Here is a tiny trained network, its code and every weight. The questions are about switching its units off for an input and a target symbol, where a switched-off unit gives its printed mean instead of its output.

import numpy as np


def w(rows, s, z=0):
    codes = np.array(rows[::2]) - 128.0
    scale = np.full(codes.shape[1], s)
    scale[-1] = z or s
    return codes * scale


def norm(h):
    return h / np.sqrt((h * h).mean(-1, keepdims=True) + 1e-5)


def f(y):
    return y / 2 * (1 + np.tanh(0.7978845608 * (y + 0.044715 * y**3)))


def softmax(a):
    e = np.exp(a - a.max(-1, keepdims=True))
    return e / e.sum(-1, keepdims=True)


def log_softmax(a):
    a = a - a.max(-1, keepdims=True)
    return a - np.log(np.exp(a).sum(-1, keepdims=True))


def net(x, mask):
    ids = ['ΛΞΨΩαβδεζηθμπστφ'.index(c) for c in x.split()]
    T = len(ids)
    res = E[ids] + P[:T]
    u = 0
    for l in range(2):
        q, k, v = (norm(res) @ M[l].T for M in (Q, K, V))
        z = softmax(np.where(np.tri(T) > 0, q @ k.T / 3**0.5, -1e9)) @ v
        res = res + np.where(mask[u], z, O[l][:, -1]) @ O[l][:, :-1]
        u += 1
        y = f(norm(res) @ A[l][:, :-1].T + A[l][:, -1])
        res = res + np.where(mask[u : u + 8], y, B[l][:, -1]) @ B[l][:, :-1]
        u += 8
    return log_softmax(norm(res)[-1] @ U[:, :-1].T + U[:, -1])


Q, K, V, O, A, B = {}, {}, {}, {}, {}, {}
E = w([
[161,185,245,86,147,157],'Λ',
[133,82,192,117,6,107],'Ξ',
[91,192,71,90,144,131],'Ψ',
[156,57,204,52,132,85],'Ω',
[148,66,201,183,111,78],'α',
[90,164,137,124,191,94],'β',
[220,165,97,107,15,172],'δ',
[55,40,106,184,95,215],'ε',
[99,24,70,49,146,126],'ζ',
[100,122,140,36,141,123],'η',
[94,158,161,25,103,174],'θ',
[104,32,81,154,181,164],'μ',
[101,137,140,180,100,133],'π',
[153,53,68,119,185,109],'σ',
[41,122,171,159,184,226],'τ',
[86,136,249,204,131,162],'φ',
],0.022)
P = w([
[151,173,193,2,146,203],'0',
[125,164,179,24,112,175],'1',
[111,175,185,42,96,160],'2',
[113,168,176,54,88,141],'3',
[93,162,171,76,64,127],'4',
[99,149,161,80,75,122],'5',
[102,144,158,98,69,123],'6',
[100,136,150,105,75,113],'7',
[92,127,134,123,73,108],'8',
[100,122,128,145,77,109],'9',
[106,115,121,153,80,101],'10',
[113,123,124,148,86,122],'11',
],0.0076)
Q[0] = w([
[19,153,153,132,140,102],'0.h0',
[116,112,211,188,78,140],'0.h0',
[195,6,100,86,84,88],'0.h0',
],0.012)
K[0] = w([
[29,125,61,230,191,1],'0.h0',
[150,135,134,192,138,138],'0.h0',
[231,21,105,82,6,146],'0.h0',
],0.0092)
V[0] = w([
[55,125,54,127,131,3],'0.h0',
[139,180,102,230,176,105],'0.h0',
[121,188,111,115,102,139],'0.h0',
],0.0053)
O[0] = w([
[123,182,193,46,134,120,6],'0.h0',
[2,105,102,105,19,71,7],'0.h0',
[99,97,44,166,70,128,248],'0.h0',
],0.0086,0.0023)
A[0] = w([
[71,242,73,130,137,80,12],'0.n0',
[207,130,140,144,107,227,2],'0.n1',
[149,115,176,18,95,121,113],'0.n2',
[221,61,82,57,45,114,140],'0.n3',
[163,178,8,130,43,115,81],'0.n4',
[201,189,129,73,62,192,62],'0.n5',
[91,146,110,188,64,116,202],'0.n6',
[138,48,102,137,99,84,147],'0.n7',
],0.011,0.0057)
B[0] = w([
[104,128,137,76,45,144,164],'0.n0',
[70,83,149,172,164,101,183],'0.n1',
[85,100,93,165,181,128,183],'0.n2',
[75,199,134,134,185,83,254],'0.n3',
[131,249,131,207,200,149,225],'0.n4',
[73,93,114,151,172,155,230],'0.n5',
[172,116,109,96,99,178,189],'0.n6',
[122,171,87,143,102,61,151],'0.n7',
],0.014,0.0095)
Q[1] = w([
[82,133,120,186,114,135],'1.h0',
[174,103,126,115,108,134],'1.h0',
[151,114,158,61,135,9],'1.h0',
],0.015)
K[1] = w([
[114,126,166,243,84,81],'1.h0',
[216,69,94,126,148,135],'1.h0',
[105,1,129,12,84,38],'1.h0',
],0.0095)
V[1] = w([
[109,58,128,88,88,134],'1.h0',
[121,193,76,166,168,18],'1.h0',
[255,111,85,132,153,146],'1.h0',
],0.0058)
O[1] = w([
[132,160,216,2,186,178,12],'1.h0',
[78,177,130,159,112,66,237],'1.h0',
[169,210,176,173,216,139,2],'1.h0',
],0.0091,0.0048)
A[1] = w([
[212,179,166,148,93,152,109],'1.n0',
[180,194,164,50,214,58,1],'1.n1',
[168,49,88,87,137,110,44],'1.n2',
[179,246,145,142,111,126,18],'1.n3',
[166,89,49,116,242,162,126],'1.n4',
[78,149,195,31,114,139,171],'1.n5',
[137,163,65,73,180,107,100],'1.n6',
[116,97,221,163,158,99,51],'1.n7',
],0.013,0.0045)
B[1] = w([
[91,221,48,164,176,128,140],'1.n0',
[155,173,223,194,54,144,128],'1.n1',
[37,76,86,70,101,2,124],'1.n2',
[43,77,100,204,238,183,178],'1.n3',
[184,158,51,111,101,85,196],'1.n4',
[178,65,199,63,44,83,254],'1.n5',
[100,214,148,122,63,180,171],'1.n6',
[128,124,123,108,90,44,152],'1.n7',
],0.012,0.0056)
U = w([
[195,34,77,116,178,100,119],'Λ',
[113,15,186,136,216,84,70],'Ξ',
[75,209,135,34,119,221,1],'Ψ',
[250,111,146,154,149,62,100],'Ω',
[146,180,202,89,188,28,27],'α',
[117,71,134,58,80,92,202],'β',
[64,123,91,175,128,111,202],'δ',
[56,36,97,65,195,181,41],'ε',
[217,149,81,107,100,184,101],'ζ',
[209,167,74,82,137,103,68],'η',
[125,97,69,33,210,136,78],'θ',
[120,156,90,48,158,97,23],'μ',
[157,185,168,134,246,188,169],'π',
[180,146,227,188,83,152,63],'σ',
[161,22,105,145,134,186,99],'τ',
[92,86,232,128,167,249,56],'φ',
],0.014,0.0082)

Each question gives the input, a string of symbols that net reads in full, and the target symbol t.
The units are the heads (3 rows each of Q, K, V and O) and the neurons (one row each of A and B). Each row of codes is followed by its name. A weight is (code - 128) times the scale printed after its matrix; where a second scale follows, it is the last column's (O, A, B and U).
mask holds one flag per unit, layer by layer, with each layer's heads first. A switched-off unit (its flag False) gives its mean, the last column of its rows in O or B, instead of its output. The means were averaged over made-up inputs and are rounded, as every weight is.
A unit's drop is (log p(t) with every unit on - log p(t) with that unit switched off) / (log p(t) with every unit on - log p(t) with every unit switched off).
The circuit of an input: a set's keep is (log p(t) with only the set's units on - log p(t) with every unit switched off) / (log p(t) with every unit on - log p(t) with every unit switched off). Starting from the 12 units with the biggest drops (on a tie, the unit counted first), units are removed one at a time, each time the one whose removal leaves the highest keep (on an exact tie, the one counted first), for as long as the keep stays at least 0.8.
circuit, biggest first: the units of the circuit, biggest drop first
most important unit: the unit with the biggest drop
top k neurons: the k neurons with the biggest drops, biggest first
top k neurons in layer l: the k neurons of layer l with the biggest drops, biggest first
input π ζ δ η β Ψ ζ, target β: circuit, biggest first -> 0.n4; 0.n5
input δ δ δ Ω, target δ: most important unit -> 0.n2
input θ β Ξ δ δ δ Ψ ζ τ, target φ: circuit, biggest first -> 0.n7; 0.n3
input α φ δ φ, target σ: circuit, biggest first -> 0.n3; 0.n5
input δ δ θ δ π, target ζ: circuit, biggest first -> 0.n3; 0.n6
input β θ β Ξ φ Λ φ β φ β Ψ, target β: circuit, biggest first -> 0.h0; 0.n0; 1.n5
input μ β Ψ, target β: circuit, biggest first -> 0.n0; 0.h0; 1.n5; 0.n3
input β β Ω φ, target β: top 3 neurons -> 0.n4; 1.n5; 1.n7
input δ φ β β β π ε δ Ψ Ω δ θ, target ε: circuit, biggest first -> 0.n2; 0.n4
input η Ψ ε δ δ φ Ψ σ Ω, target α: top 2 neurons -> 0.n5; 0.n3
input σ δ δ δ η Ψ β δ μ Ψ, target Ψ: top 3 neurons -> 0.n0; 0.n4; 0.n1
input ε Ω α, target α: top 2 neurons -> 0.n4; 0.n5
input β Ω ε δ Ξ δ Λ, target Ξ: circuit, biggest first -> 0.n2; 0.n4; 1.n6
input φ β α, target β: top neuron -> 0.n4
input ζ φ Ξ, target Ξ: circuit, biggest first -> 0.h0; 0.n4; 0.n2; 1.n6
input φ τ β ε τ, target β: circuit, biggest first -> 0.n4; 1.n5; 0.h0; 0.n5
input Λ β Ψ β β β φ Ω β α Λ Ω, target β: top 2 neurons -> 0.n4; 1.n2
input β β θ ε, target β: top 2 neurons in layer 1 -> 1.n2; 1.n3
input θ δ Λ Λ β β Ψ Ω α, target β: top 3 neurons -> 0.n4; 0.n3; 0.n0
input Ψ δ Λ Ξ β θ, target β: top 4 neurons -> 0.n4; 1.n5; 0.n1; 1.n3
input δ δ Ψ τ ε, target τ: top 2 neurons in layer 0 -> 0.n3; 0.n6
